Here is a tiny trained network, its code and every weight. The questions are about switching its units off for an input and a target symbol, where a switched-off unit gives its printed mean instead of its output.

import numpy as np


def w(rows, s, z=0):
    codes = np.array(rows[::2]) - 128.0
    scale = np.full(codes.shape[1], s)
    scale[-1] = z or s
    return codes * scale


def norm(h):
    return h / np.sqrt((h * h).mean(-1, keepdims=True) + 1e-5)


def f(y):
    return y / 2 * (1 + np.tanh(0.7978845608 * (y + 0.044715 * y**3)))


def softmax(a):
    e = np.exp(a - a.max(-1, keepdims=True))
    return e / e.sum(-1, keepdims=True)


def log_softmax(a):
    a = a - a.max(-1, keepdims=True)
    return a - np.log(np.exp(a).sum(-1, keepdims=True))


def net(x, mask):
    ids = ['γδζμτψω'.index(c) for c in x.split()]
    T = len(ids)
    res = E[ids] + P[:T]
    u = 0
    for l in range(2):
        q, k, v = (norm(res) @ M[l].T for M in (Q, K, V))
        z = softmax(np.where(np.tri(T) > 0, q @ k.T / 3**0.5, -1e9)) @ v
        res = res + np.where(mask[u], z, O[l][:, -1]) @ O[l][:, :-1]
        u += 1
        y = f(norm(res) @ A[l][:, :-1].T + A[l][:, -1])
        res = res + np.where(mask[u : u + 16], y, B[l][:, -1]) @ B[l][:, :-1]
        u += 16
    return log_softmax(norm(res)[-1] @ U[:, :-1].T + U[:, -1])


Q, K, V, O, A, B = {}, {}, {}, {}, {}, {}
E = w([
[159,95,122,151,164,109,93,136,152,199],'γ',
[168,154,131,110,146,59,112,160,70,146],'δ',
[192,93,139,152,104,73,127,71,148,212],'ζ',
[149,114,102,127,115,76,157,213,196,173],'μ',
[75,33,167,117,203,93,90,135,169,127],'τ',
[107,139,233,173,166,182,175,134,101,75],'ψ',
[166,119,184,232,129,87,6,131,61,79],'ω',
],0.016)
P = w([
[81,133,243,157,150,59,150,153,117,175],'0',
[85,76,220,200,121,71,144,137,138,210],'1',
[144,11,134,136,74,139,119,160,60,148],'2',
[174,103,195,78,152,121,147,166,154,122],'3',
[98,194,168,151,160,99,137,143,155,180],'4',
[199,130,138,56,101,130,119,143,147,103],'5',
[141,160,134,98,116,157,118,113,181,129],'6',
[133,183,80,132,93,132,122,95,148,147],'7',
[141,183,109,105,139,144,136,99,164,110],'8',
[92,254,102,143,170,108,148,80,179,124],'9',
[135,200,82,87,130,126,173,84,184,120],'10',
[140,171,89,96,135,132,134,89,162,131],'11',
],0.008)
Q[0] = w([
[138,47,68,119,2,159,147,140,95,121],'0.h0',
[30,192,162,242,147,88,49,113,161,157],'0.h0',
[133,165,135,127,144,9,127,150,198,222],'0.h0',
],0.0052)
K[0] = w([
[149,110,234,74,179,66,116,243,86,108],'0.h0',
[162,186,13,121,118,194,120,90,20,103],'0.h0',
[83,176,2,98,87,155,161,124,152,43],'0.h0',
],0.0051)
V[0] = w([
[148,16,179,190,188,145,107,15,119,202],'0.h0',
[179,98,80,141,93,130,178,42,182,127],'0.h0',
[152,140,122,172,67,95,83,113,1,89],'0.h0',
],0.0059)
O[0] = w([
[106,187,131,2,94,108,119,106,237,139,254],'0.h0',
[174,173,163,81,17,154,95,10,62,182,89],'0.h0',
[207,134,165,50,80,56,62,216,120,57,155],'0.h0',
],0.0068,0.0061)
A[0] = w([
[193,108,93,100,63,98,116,105,141,146,89],'0.n0',
[170,162,140,57,142,69,168,148,57,141,77],'0.n1',
[69,126,245,181,188,164,84,98,139,135,183],'0.n2',
[96,57,103,69,127,145,110,153,101,55,86],'0.n3',
[102,155,170,69,133,40,126,85,119,148,178],'0.n4',
[178,119,144,118,119,93,134,142,211,185,10],'0.n5',
[151,121,132,126,62,94,133,134,109,97,67],'0.n6',
[167,171,105,213,174,118,90,1,88,73,84],'0.n7',
[135,146,202,126,109,115,35,75,106,90,177],'0.n8',
[121,120,115,115,76,107,193,173,196,48,141],'0.n9',
[171,149,59,128,224,126,88,95,132,246,192],'0.n10',
[176,142,162,145,161,137,99,58,37,141,48],'0.n11',
[163,118,182,147,146,67,173,171,128,135,168],'0.n12',
[127,91,82,108,100,143,159,137,55,94,9],'0.n13',
[219,120,135,173,98,120,164,126,147,183,172],'0.n14',
[159,163,161,112,202,143,114,89,114,94,253],'0.n15',
],0.0073,0.0037)
B[0] = w([
[157,163,166,22,118,106,109,155,86,230,173],'0.n0',
[52,189,162,38,174,165,167,162,127,119,160],'0.n1',
[187,103,43,109,83,194,177,106,223,79,199],'0.n2',
[139,180,243,154,92,109,167,192,183,96,129],'0.n3',
[55,107,154,38,87,130,134,153,129,146,247],'0.n4',
[123,218,107,154,98,65,117,216,139,139,216],'0.n5',
[126,149,183,179,77,125,64,143,177,143,131],'0.n6',
[108,158,67,118,56,173,34,197,191,94,145],'0.n7',
[134,48,86,138,66,70,100,179,175,168,223],'0.n8',
[159,217,143,167,125,96,142,95,94,253,160],'0.n9',
[127,182,67,37,126,180,224,122,201,186,253],'0.n10',
[172,153,74,128,66,201,110,208,195,75,128],'0.n11',
[126,133,165,133,98,210,143,177,53,140,218],'0.n12',
[100,193,140,192,128,215,100,94,147,58,112],'0.n13',
[180,149,134,179,56,207,138,164,103,205,205],'0.n14',
[197,114,115,83,43,156,161,132,152,16,199],'0.n15',
],0.0054,0.007)
Q[1] = w([
[81,157,84,201,202,128,29,97,3,70],'1.h0',
[118,179,174,153,152,177,119,83,73,92],'1.h0',
[77,155,137,86,135,152,225,162,124,129],'1.h0',
],0.0056)
K[1] = w([
[116,35,228,164,175,96,211,168,135,253],'1.h0',
[107,44,170,206,177,63,90,148,119,248],'1.h0',
[169,129,64,160,104,98,39,71,104,92],'1.h0',
],0.0041)
V[1] = w([
[134,105,135,83,211,70,163,138,79,228],'1.h0',
[71,97,215,31,246,130,129,122,163,106],'1.h0',
[97,3,34,118,158,114,32,159,159,168],'1.h0',
],0.0065)
O[1] = w([
[182,109,84,138,39,139,235,57,172,90,30],'1.h0',
[110,91,48,47,206,29,148,123,97,171,251],'1.h0',
[255,160,151,155,179,40,99,98,212,122,163],'1.h0',
],0.009,0.0013)
A[1] = w([
[62,92,174,101,164,93,132,65,181,142,132],'1.n0',
[131,164,57,84,151,92,157,144,154,152,157],'1.n1',
[130,141,112,196,114,112,84,107,81,102,35],'1.n2',
[214,170,221,100,151,137,38,138,60,91,118],'1.n3',
[183,93,66,144,130,131,31,110,63,55,53],'1.n4',
[139,149,175,110,51,162,155,84,45,147,146],'1.n5',
[107,182,103,78,85,148,192,171,124,141,45],'1.n6',
[156,117,116,132,180,87,62,143,118,208,204],'1.n7',
[135,139,108,98,61,123,190,175,109,75,163],'1.n8',
[68,166,74,142,152,195,40,134,140,149,87],'1.n9',
[148,128,171,158,151,140,146,7,96,96,1],'1.n10',
[107,172,85,233,150,137,149,184,149,164,20],'1.n11',
[170,112,168,100,116,173,60,198,220,149,85],'1.n12',
[185,132,128,114,158,227,226,49,127,18,156],'1.n13',
[69,121,254,110,196,142,130,121,63,126,209],'1.n14',
[144,92,104,135,53,189,190,83,91,136,180],'1.n15',
],0.0076,0.0037)
B[1] = w([
[55,100,109,196,105,97,138,138,184,77,154],'1.n0',
[169,63,93,167,192,133,189,123,105,81,231],'1.n1',
[213,125,86,102,132,109,190,199,123,142,120],'1.n2',
[154,200,37,118,73,178,124,173,168,57,174],'1.n3',
[202,136,105,55,173,99,129,179,111,85,155],'1.n4',
[100,170,148,92,97,247,144,136,127,105,145],'1.n5',
[157,143,126,121,95,177,157,90,70,117,207],'1.n6',
[118,168,43,138,105,104,125,124,87,34,205],'1.n7',
[129,102,254,139,163,203,150,136,108,189,191],'1.n8',
[165,197,44,93,148,96,143,186,117,123,129],'1.n9',
[101,191,153,105,91,131,106,187,87,234,119],'1.n10',
[147,93,231,114,132,108,126,129,63,205,145],'1.n11',
[223,122,155,142,84,83,90,131,127,66,254],'1.n12',
[107,193,104,31,222,203,134,152,110,103,150],'1.n13',
[127,212,76,202,81,179,67,151,200,111,146],'1.n14',
[100,101,143,141,169,167,131,75,88,15,150],'1.n15',
],0.0069,0.0076)
U = w([
[75,138,120,160,135,72,192,55,189,90,92],'γ',
[173,71,167,195,166,124,232,159,59,121,12],'δ',
[91,131,172,85,2,125,124,8,134,195,130],'ζ',
[157,113,158,231,132,249,173,62,143,86,229],'μ',
[177,139,30,97,216,61,206,26,132,90,7],'τ',
[8,152,113,70,166,168,125,194,58,124,71],'ψ',
[181,200,187,172,147,75,47,161,134,116,229],'ω',
],0.0057,0.002)

Each question gives the input, a string of symbols that net reads in full, and the target symbol t.
The units are the heads (3 rows each of Q, K, V and O) and the neurons (one row each of A and B). Each row of codes is followed by its name. A weight is (code - 128) times the scale printed after its matrix; where a second scale follows, it is the last column's (O, A, B and U).
mask holds one flag per unit, layer by layer, with each layer's heads first. A switched-off unit (its flag False) gives its mean, the last column of its rows in O or B, instead of its output. The means were averaged over made-up inputs and are rounded, as every weight is.
A unit's drop is (log p(t) with every unit on - log p(t) with that unit switched off) / (log p(t) with every unit on - log p(t) with every unit switched off).
The circuit of an input: a set's keep is (log p(t) with only the set's units on - log p(t) with every unit switched off) / (log p(t) with every unit on - log p(t) with every unit switched off). Starting from the 12 units with the biggest drops (on a tie, the unit counted first), units are removed one at a time, each time the one whose removal leaves the highest keep (on an exact tie, the one counted first), for as long as the keep stays at least 0.8.
units of the circuit, in order: the units of the circuit, biggest drop first
top k neurons: the k neurons with the biggest drops, biggest first
top k neurons in layer l: the k neurons of layer l with the biggest drops, biggest first
drop of u: that unit's drop, to one decimal
input ψ τ γ ω μ, target δ: units of the circuit, in order => [0.h0, 1.n11]
input τ ψ μ δ τ τ ζ, target τ: top neuron => [0.n2]
input μ δ ω τ γ δ ψ δ ω ζ τ μ, target δ: units of the circuit, in order => [0.h0, 1.n11, 1.n1]
input τ δ μ, target τ: top 2 neurons in layer 1 => [1.n7, 1.n1]
input ζ ω ζ δ ω ω ζ γ δ, target ζ: units of the circuit, in order => [0.h0, 0.n4]
input ψ γ ζ, target ψ: units of the circuit, in order => [0.n2, 1.h0]
input τ τ ζ ω γ ω δ ω τ, target ω: units of the circuit, in order => [1.h0, 1.n12]
input ζ μ ω ζ ψ ψ γ γ ω ω ω ζ, target ω: units of the circuit, in order => [1.h0, 0.n7]
input τ ω ζ μ ω ω ω ψ δ τ γ δ, target ψ: top 2 neurons => [0.n1, 0.n4]
input μ ψ τ γ ω δ δ δ γ, target δ: units of the circuit, in order => [0.h0, 1.n1]
input γ μ ω ψ μ ζ ψ ζ γ, target ψ: units of the circuit, in order => [1.h0, 0.n15]
input ψ τ μ, target ψ: units of the circuit, in order => [1.h0, 0.n2]
input τ τ δ ζ μ γ, target τ: top 2 neurons in layer 0 => [0.n2, 0.n12]
input ψ γ τ ω τ δ γ, target τ: top 2 neurons => [1.n1, 0.n8]
input γ ω ω τ ω δ δ δ γ, target δ: units of the circuit, in order => [0.h0, 1.n1, 1.n3]
input γ δ ω μ ω ζ ψ γ μ μ γ γ, target μ: units of the circuit, in order => [0.h0]
input τ γ ω μ τ ω ζ ζ δ ω γ τ, target ω: top 2 neurons => [0.n7, 1.n12]
input ω ζ μ μ δ μ γ μ, target μ: units of the circuit, in order => [0.h0, 1.h0]
input γ δ τ τ δ, target τ: top 2 neurons => [0.n14, 1.n1]
input γ τ ζ τ, target τ: units of the circuit, in order => [1.h0]
input ζ μ ψ ψ ψ ψ, target ψ: top 2 neurons => [1.n13, 0.n14]
input ψ γ γ ψ μ, target ψ: top 3 neurons => [0.n2, 0.n15, 1.n12]
input ω μ τ, target γ: top 2 neurons => [0.n14, 1.n0]
input τ μ δ, target τ: top 2 neurons in layer 1 => [1.n1, 1.n11]
input γ ω τ, target γ: top 2 neurons => [1.n0, 0.n14]
input μ δ δ, target μ: drop of 1.h0 => 0.3
